[[ 15  18]
 [ 77  -6]
 [ 50 -76]]
=>
[18 77]

[[-36 -77   0]
 [  2 -53 -47]
 [-46   0 -35]
 [ 13   0 -36]]
=>
[  0 -53 -46]

[[-55 -68]
 [ 48  33]
 [ -7 -30]]
=>
[-68  48]

[[ 20 -64  11]
 [  2  -4  -4]
 [ 19  30 -38]]
=>
[11 -4 19]

[[-15  33  65 -67]
 [ 50 -41 -10  33]
 [-10  33 -17  36]
 [ 13   0 -50  72]
 [-20  32  53 -59]]
=>
[-67 -10  33  13]

[[-75 -49 -13]
 [  6 -17  46]
 [ 27  46 -30]]
=>
[-13 -17  27]
---
[[-15   8  15 -11]
 [-68  63  79 -69]
 [ -8 -10  10   4]
 [ 48 -16 -48  19]
 [-19  53  28 -52]]
=>
[-15  63  10  19]

[[ -5  30   6   9  23]
 [ 58  13 -11  29  23]
 [  1   7   6   3  23]
 [  6   4  18 -22  23]
 [  6  41  35  12  23]]
=>
[ -5  13   6 -22  23]

[[-61  13 -31 -14   5]
 [-46   2 -19   2 -32]
 [ 68 -24  45  19 -24]]
=>
[-61   2  45]

[[ 66  -3]
 [-47 -60]
 [-32 -61]
 [ 54  75]
 [ 57  68]]
=>
[ 66 -60]

[[-17  21 -16  69  48]
 [-19  23 -17  70  50]
 [  4  31 -32  68  54]
 [  4  32 -30  71  54]]
=>
[-17  23 -32  71]

[[-30 -22  33  29]
 [ 49  74 -30 -78]
 [ 17  29  -9 -26]]
=>
[-30  74  -9]

[[  0  59]
 [ 60 -59]]
=>
[  0 -59]

[[ 34 -52  32  33]
 [-17 -23  14 -28]
 [ -5  -9  62 -13]
 [  0 -13  34  24]]
=>
[ 34 -23  62  24]

[[  1 -12 -10  28]
 [-57  -5 -21  35]
 [-51  10  13  47]]
=>
[ 1 -5 13]
---
[[-23  19  -6 -12   8   2]
 [-16  27  -1 -17  -5  11]
 [-20  45   1 -16  -6  13]
 [ 18 -25   5  19  16 -15]
 [ -6  40   1 -22 -36  -1]
 [-17  80  -2 -25  25  15]
 [ 10 -69   0  24  27  -8]
 [ 25  33   4 -13 -40  -2]
 [ 22  67   5 -14 -18  -1]
 [ 25 -22   3  12  -9 -10]]
=>
[[-23 -16 -20  18  -6 -17  10  25  22  25]
 [ 19  27  45 -25  40  80 -69  33  67 -22]
 [ -6  -1   1   5   1  -2   0   4   5   3]
 [-12 -17 -16  19 -22 -25  24 -13 -14  12]
 [  8  -5  -6  16 -36  25  27 -40 -18  -9]
 [  2  11  13 -15  -1  15  -8  -2  -1 -10]]

[[ 63 -44]
 [-64  57]
 [-55  66]
 [ 76 -65]]
=>
[[ 63 -64 -55  76]
 [-44  57  66 -65]]

[[-22 -16 -24]
 [ -7  -4  -7]
 [ 12  12 -14]
 [ -5   7  -8]
 [ 64  48  -1]
 [-31 -21 -33]
 [ 26  20   0]
 [ 19 -21   6]]
=>
[[-22  -7  12  -5  64 -31  26  19]
 [-16  -4  12   7  48 -21  20 -21]
 [-24  -7 -14  -8  -1 -33   0   6]]

[[-25  21  61   8 -61 -56  56  44]
 [ 23 -40 -61  27  49  64 -70 -37]
 [ 31  23   0 -47  23 -33  32 -40]
 [-22 -30  28  55 -26   1  27  42]]
=>
[[-25  23  31 -22]
 [ 21 -40  23 -30]
 [ 61 -61   0  28]
 [  8  27 -47  55]
 [-61  49  23 -26]
 [-56  64 -33   1]
 [ 56 -70  32  27]
 [ 44 -37 -40  42]]

[[ 58  56 -12  41  54 -28]
 [-37 -35  32 -21 -34  52]
 [ 61  51 -12  37  50 -24]
 [ 70 -18 -16 -23 -16  10]
 [-27  55  18  50  52 -16]]
=>
[[ 58 -37  61  70 -27]
 [ 56 -35  51 -18  55]
 [-12  32 -12 -16  18]
 [ 41 -21  37 -23  50]
 [ 54 -34  50 -16  52]
 [-28  52 -24  10 -16]]

[[-66 -22   5]
 [  9 -21 -31]
 [-30  -6  49]
 [ 19  21  47]
 [-54   2 -58]
 [-60 -28  16]
 [ 11  -8  24]
 [-36  -3  57]
 [-13 -20   6]
 [-43  38  39]
 [  2 -38  -6]]
=>
[[-66   9 -30  19 -54 -60  11 -36 -13 -43   2]
 [-22 -21  -6  21   2 -28  -8  -3 -20  38 -38]
 [  5 -31  49  47 -58  16  24  57   6  39  -6]]

[[ 55  51 -54 -57  50  -1]
 [ 43  59 -33 -55  30 -23]
 [-38 -23  50  35 -48 -20]]
=>
[[ 55  43 -38]
 [ 51  59 -23]
 [-54 -33  50]
 [-57 -55  35]
 [ 50  30 -48]
 [ -1 -23 -20]]

[[ 53   3   2  28   1 -49 -20  51]
 [ 60   8   2  26 -11 -49 -31  38]
 [  5 -27 -72 -31  -2 -37  37   0]
 [ 45  14  27  36 -11 -33 -15  57]
 [ -2 -12 -16 -21 -33  11  74  44]
 [ 16  18  66  18 -45  15   6  44]
 [-28 -14   2  -5  -8  34  74  44]
 [-43 -16 -16  18  52  38  42  35]
 [ 34  16  -3   8  15 -37 -72 -44]
 [-17 -14   6 -13 -33  27  69  44]
 [  1  25  75  38 -11  34 -15  28]]
=>
[[ 53  60   5  45  -2  16 -28 -43  34 -17   1]
 [  3   8 -27  14 -12  18 -14 -16  16 -14  25]
 [  2   2 -72  27 -16  66   2 -16  -3   6  75]
 [ 28  26 -31  36 -21  18  -5  18   8 -13  38]
 [  1 -11  -2 -11 -33 -45  -8  52  15 -33 -11]
 [-49 -49 -37 -33  11  15  34  38 -37  27  34]
 [-20 -31  37 -15  74   6  74  42 -72  69 -15]
 [ 51  38   0  57  44  44  44  35 -44  44  28]]
